Below are the code and all the weights of a small trained network. Each question names an input and a class and asks about switching units off, where a switched-off unit gives its printed mean instead of its output.

import numpy as np


def w(rows, s, z=0):
    codes = np.array(rows[::2]) - 128.0
    scale = np.full(codes.shape[1], s)
    scale[-1] = z or s
    return codes * scale


def f(y):
    return y / 2 * (1 + np.tanh(0.7978845608 * (y + 0.044715 * y**3)))


def log_softmax(a):
    a = a - a.max(-1, keepdims=True)
    return a - np.log(np.exp(a).sum(-1, keepdims=True))


def net(x, mask):
    res = np.array(x, float).reshape(1, 4) / 4 @ E
    y = f(res @ A[0][:, :-1].T + A[0][:, -1])
    res = res + np.where(mask, y, B[0][:, -1]) @ B[0][:, :-1]
    return log_softmax(res[-1] @ U[:, :-1].T + U[:, -1])


A, B = {}, {}
E = w([
[220,68,202,170,81],'x0',
[129,167,176,214,253],'x1',
[45,33,127,183,126],'x2',
[65,161,233,82,93],'x3',
],0.0078)
A[0] = w([
[182,85,13,171,166,100],'neuron 0',
[18,156,56,100,157,119],'neuron 1',
[90,128,200,192,222,150],'neuron 2',
[58,170,33,96,165,103],'neuron 3',
[41,178,44,98,136,73],'neuron 4',
[173,186,130,82,149,89],'neuron 5',
[61,170,219,95,98,106],'neuron 6',
[196,85,3,171,153,103],'neuron 7',
[235,230,155,92,113,61],'neuron 8',
[68,162,251,97,98,108],'neuron 9',
[85,28,69,181,137,96],'neuron 10',
[120,98,94,82,49,118],'neuron 11',
[126,150,178,174,219,137],'neuron 12',
[46,160,222,82,106,98],'neuron 13',
[238,62,203,171,93,81],'neuron 14',
[115,81,98,69,64,103],'neuron 15',
[28,12,122,173,124,5],'neuron 16',
[140,88,95,44,59,132],'neuron 17',
[131,145,183,209,200,138],'neuron 18',
[117,73,77,77,38,126],'neuron 19',
[208,64,182,165,60,155],'neuron 20',
[52,133,216,96,112,93],'neuron 21',
[121,69,95,52,65,109],'neuron 22',
[117,92,105,64,64,90],'neuron 23',
[81,215,69,86,154,44],'neuron 24',
[136,144,165,181,193,105],'neuron 25',
[41,19,137,192,131,81],'neuron 26',
[218,247,104,78,130,3],'neuron 27',
[9,44,136,204,99,49],'neuron 28',
],0.0075,0.0023)
B[0] = w([
[172,145,80,219,53,238],'neuron 0',
[76,46,204,134,78,235],'neuron 1',
[100,189,75,112,196,242],'neuron 2',
[63,36,185,199,73,221],'neuron 3',
[75,66,222,160,129,217],'neuron 4',
[149,108,132,89,143,158],'neuron 5',
[165,133,79,183,73,207],'neuron 6',
[191,134,74,235,38,249],'neuron 7',
[172,80,166,16,141,213],'neuron 8',
[182,141,64,219,32,224],'neuron 9',
[197,129,98,68,82,229],'neuron 10',
[70,208,99,137,212,219],'neuron 11',
[89,194,112,139,201,218],'neuron 12',
[177,139,81,202,49,216],'neuron 13',
[20,17,245,190,107,254],'neuron 14',
[99,198,113,129,193,216],'neuron 15',
[207,106,150,3,154,239],'neuron 16',
[88,174,100,134,188,237],'neuron 17',
[73,186,107,135,193,232],'neuron 18',
[79,199,108,128,198,254],'neuron 19',
[30,72,201,158,158,249],'neuron 20',
[220,131,62,192,41,199],'neuron 21',
[79,203,99,150,208,232],'neuron 22',
[100,199,114,150,188,208],'neuron 23',
[86,44,212,91,94,187],'neuron 24',
[73,185,110,136,190,192],'neuron 25',
[186,128,131,4,142,249],'neuron 26',
[213,99,148,14,120,203],'neuron 27',
[210,112,141,13,139,251],'neuron 28',
],0.0072,0.0049)
U = w([
[64,210,80,137,212,143],'0',
[46,10,212,166,100,66],'1',
[214,134,36,211,33,41],'2',
[216,100,126,2,138,254],'3',
],0.011,0.00068)

Each question gives the input, the list of numbers given to net, and the class t.
The units are the neurons (one row each of A and B). Each row of codes is followed by its name. A weight is (code - 128) times the scale printed after its matrix; where a second scale follows, it is the last column's (A, B and U).
mask holds one flag per neuron, in row order. A switched-off neuron (its flag False) gives its mean, the last column of its row in B, instead of its output. The means were averaged over made-up inputs and are rounded, as every weight is.
A unit's drop is (log p(t) with every unit on - log p(t) with that unit switched off) / (log p(t) with every unit on - log p(t) with every unit switched off).
The circuit of an input: a set's keep is (log p(t) with only the set's units on - log p(t) with every unit switched off) / (log p(t) with every unit on - log p(t) with every unit switched off). Starting from the 12 units with the biggest drops (on a tie, the unit counted first), units are removed one at a time, each time the one whose removal leaves the highest keep (on an exact tie, the one counted first), for as long as the keep stays at least 0.8.
circuit, biggest first: the units of the circuit, biggest drop first
top k neurons: the k neurons with the biggest drops, biggest first
drop when u is switched off: that unit's drop, to one decimal
input [-7,0,-7,-6], class 1: circuit, biggest first -> (neuron 3; neuron 24)
input [7,6,1,-7], class 1: circuit, biggest first -> (neuron 14)
input [7,1,8,-4], class 3: top 3 neurons -> (neuron 26; neuron 16; neuron 28)
input [-5,2,5,-5], class 1: top 3 neurons -> (neuron 3; neuron 1; neuron 4)
input [-6,4,-6,-1], class 1: top 2 neurons -> (neuron 3; neuron 24)
input [-7,-5,7,-7], class 1: top 3 neurons -> (neuron 3; neuron 1; neuron 4)
input [-3,-7,-6,8], class 2: top 4 neurons -> (neuron 9; neuron 13; neuron 21; neuron 6)
input [-4,-1,7,-8], class 2: top 2 neurons -> (neuron 7; neuron 0)
input [7,8,3,-4], class 0: top 2 neurons -> (neuron 2; neuron 18)
input [-3,0,6,-5], class 3: top 2 neurons -> (neuron 16; neuron 26)
input [-2,7,8,-2], class 3: drop when neuron 19 is switched off -> 0.1
input [3,-6,-4,6], class 0: drop when neuron 13 is switched off -> -0.1
input [-3,-2,-2,-2], class 1: drop when neuron 16 is switched off -> 0.1
input [3,6,-5,7], class 2: circuit, biggest first -> (neuron 9)
